Below is a small trained network, with its code and all its weights. Each question gives an input and a class and asks what happens when units are switched off, that is, made to give their printed mean instead of their output.

import numpy as np


def w(rows, s, z=0):
    codes = np.array(rows[::2]) - 128.0
    scale = np.full(codes.shape[1], s)
    scale[-1] = z or s
    return codes * scale


def norm(h):
    return h / np.sqrt((h * h).mean(-1, keepdims=True) + 1e-5)


def f(y):
    return y / 2 * (1 + np.tanh(0.7978845608 * (y + 0.044715 * y**3)))


def log_softmax(a):
    a = a - a.max(-1, keepdims=True)
    return a - np.log(np.exp(a).sum(-1, keepdims=True))


def net(x, mask):
    res = np.array(x, float).reshape(1, 6) / 4 @ E
    u = 0
    for l in range(3):
        y = f(norm(res) @ A[l][:, :-1].T + A[l][:, -1])
        res = res + np.where(mask[u : u + 9], y, B[l][:, -1]) @ B[l][:, :-1]
        u += 9
    return log_softmax(norm(res)[-1] @ U[:, :-1].T + U[:, -1])


A, B = {}, {}
E = w([
[116,190,1,137,125],'x0',
[60,160,148,86,150],'x1',
[178,236,191,120,84],'x2',
[181,111,103,23,126],'x3',
[127,129,128,129,129],'x4',
[126,128,127,128,127],'x5',
],0.0048)
A[0] = w([
[3,173,151,49,148,57],'0.n0',
[152,83,198,137,152,61],'0.n1',
[61,146,154,221,102,85],'0.n2',
[158,192,88,146,133,91],'0.n3',
[151,120,105,145,150,3],'0.n4',
[229,85,110,194,62,91],'0.n5',
[95,137,147,217,128,64],'0.n6',
[217,83,89,190,88,55],'0.n7',
[216,81,95,188,73,82],'0.n8',
],0.0068,0.0044)
B[0] = w([
[100,185,158,108,254,231],'0.n0',
[87,109,173,114,93,162],'0.n1',
[234,108,118,178,172,251],'0.n2',
[98,121,145,137,70,170],'0.n3',
[85,107,74,92,149,19],'0.n4',
[63,195,180,79,210,236],'0.n5',
[208,119,98,140,159,176],'0.n6',
[50,173,137,79,196,174],'0.n7',
[68,171,144,84,196,207],'0.n8',
],0.0075,0.0013)
A[1] = w([
[98,60,214,119,111,72],'1.n0',
[97,253,216,110,19,14],'1.n1',
[174,159,39,127,118,90],'1.n2',
[109,150,123,132,144,30],'1.n3',
[184,108,108,33,95,48],'1.n4',
[112,154,138,160,103,41],'1.n5',
[69,151,132,75,116,64],'1.n6',
[162,122,121,92,126,4],'1.n7',
[136,122,129,125,159,136],'1.n8',
],0.0043,0.0036)
B[1] = w([
[52,161,133,131,9,136],'1.n0',
[253,173,188,181,69,182],'1.n1',
[59,99,208,108,73,137],'1.n2',
[98,115,53,140,177,26],'1.n3',
[233,127,92,154,200,89],'1.n4',
[134,87,80,113,140,23],'1.n5',
[160,111,85,206,154,86],'1.n6',
[141,91,33,114,191,5],'1.n7',
[123,149,157,137,127,170],'1.n8',
],0.0033,0.0011)
A[2] = w([
[110,132,124,115,188,4],'2.n0',
[159,162,207,144,111,231],'2.n1',
[50,3,82,143,138,48],'2.n2',
[163,111,132,7,112,118],'2.n3',
[116,205,16,172,120,143],'2.n4',
[186,120,90,23,132,51],'2.n5',
[139,78,206,130,120,47],'2.n6',
[76,20,81,130,191,95],'2.n7',
[85,185,17,122,83,46],'2.n8',
],0.0072,0.0028)
B[2] = w([
[123,170,154,131,136,123],'2.n0',
[100,103,11,91,120,253],'2.n1',
[172,201,96,102,58,203],'2.n2',
[122,111,118,254,156,197],'2.n3',
[103,21,198,98,134,218],'2.n4',
[157,103,158,231,171,164],'2.n5',
[63,84,117,103,116,156],'2.n6',
[179,246,116,107,75,226],'2.n7',
[78,65,215,110,108,172],'2.n8',
],0.0076,0.0037)
U = w([
[178,206,83,83,44,250],'0',
[50,12,175,82,86,146],'1',
[85,192,156,87,250,20],'2',
[198,74,112,234,191,58],'3',
],0.012,0.0016)

Each question gives the input, the list of numbers given to net, and the class t.
The units are the neurons (one row each of A and B). Each row of codes is followed by its name. A weight is (code - 128) times the scale printed after its matrix; where a second scale follows, it is the last column's (A, B and U).
mask holds one flag per neuron, layer by layer. A switched-off neuron (its flag False) gives its mean, the last column of its row in B, instead of its output. The means were averaged over made-up inputs and are rounded, as every weight is.
A unit's drop is (log p(t) with every unit on - log p(t) with that unit switched off) / (log p(t) with every unit on - log p(t) with every unit switched off).
The circuit of an input: a set's keep is (log p(t) with only the set's units on - log p(t) with every unit switched off) / (log p(t) with every unit on - log p(t) with every unit switched off). Starting from the 12 units with the biggest drops (on a tie, the unit counted first), units are removed one at a time, each time the one whose removal leaves the highest keep (on an exact tie, the one counted first), for as long as the keep stays at least 0.8.
units of the circuit, in order: the units of the circuit, biggest drop first
top k neurons: the k neurons with the biggest drops, biggest first
top k neurons in layer l: the k neurons of layer l with the biggest drops, biggest first
drop of u: that unit's drop, to one decimal
input [4,7,6,-8,8,2], class 3: units of the circuit, in order -> (0.n2 0.n5 2.n7)
input [1,-5,0,-5,8,2], class 2: units of the circuit, in order -> (0.n5)
input [-5,1,-8,-6,8,1], class 0: top 2 neurons -> (2.n2 2.n7)
input [2,5,4,3,4,7], class 2: top 3 neurons -> (0.n0 2.n7 2.n2)
input [-6,1,5,8,4,-4], class 3: units of the circuit, in order -> (2.n3 2.n5)
input [-5,5,6,7,7,0], class 3: top 2 neurons -> (2.n3 2.n5)
input [-6,-2,-1,7,7,-8], class 3: top 2 neurons in layer 2 -> (2.n3 2.n5)
input [2,-6,-4,8,4,-5], class 3: top 3 neurons -> (2.n5 2.n3 0.n0)
input [5,-4,-3,-3,8,-8], class 1: top 3 neurons -> (2.n4 0.n0 2.n8)
input [7,-6,-2,-1,-7,-8], class 1: top 3 neurons -> (2.n4 2.n8 0.n0)
input [-4,-8,-4,-8,6,-1], class 2: top 2 neurons -> (0.n5 0.n8)
input [2,7,5,5,-5,5], class 2: top 2 neurons -> (0.n0 2.n7)
input [2,5,-8,8,-4,-8], class 0: top 2 neurons -> (2.n7 2.n2)
input [8,-2,-3,-6,-4,-3], class 1: units of the circuit, in order -> (2.n4)
input [-7,1,4,8,-8,-1], class 3: top 2 neurons -> (2.n3 2.n5)
input [3,2,-3,-2,-2,-8], class 0: top 3 neurons in layer 1 -> (1.n2 1.n0 1.n1)
input [4,-3,0,-1,6,-8], class 1: top 2 neurons in layer 0 -> (0.n0 0.n3)
input [3,-4,2,2,3,-6], class 2: drop of 0.n5 -> 0.4
input [-3,-2,-8,-6,-7,-4], class 0: drop of 2.n7 -> 0.1
input [3,3,0,-5,-6,-5], class 3: units of the circuit, in order -> (0.n2)
input [2,-2,-5,4,6,-7], class 0: drop of 2.n2 -> 0.2
input [3,0,-8,-8,-5,5], class 0: drop of 2.n2 -> 0.6
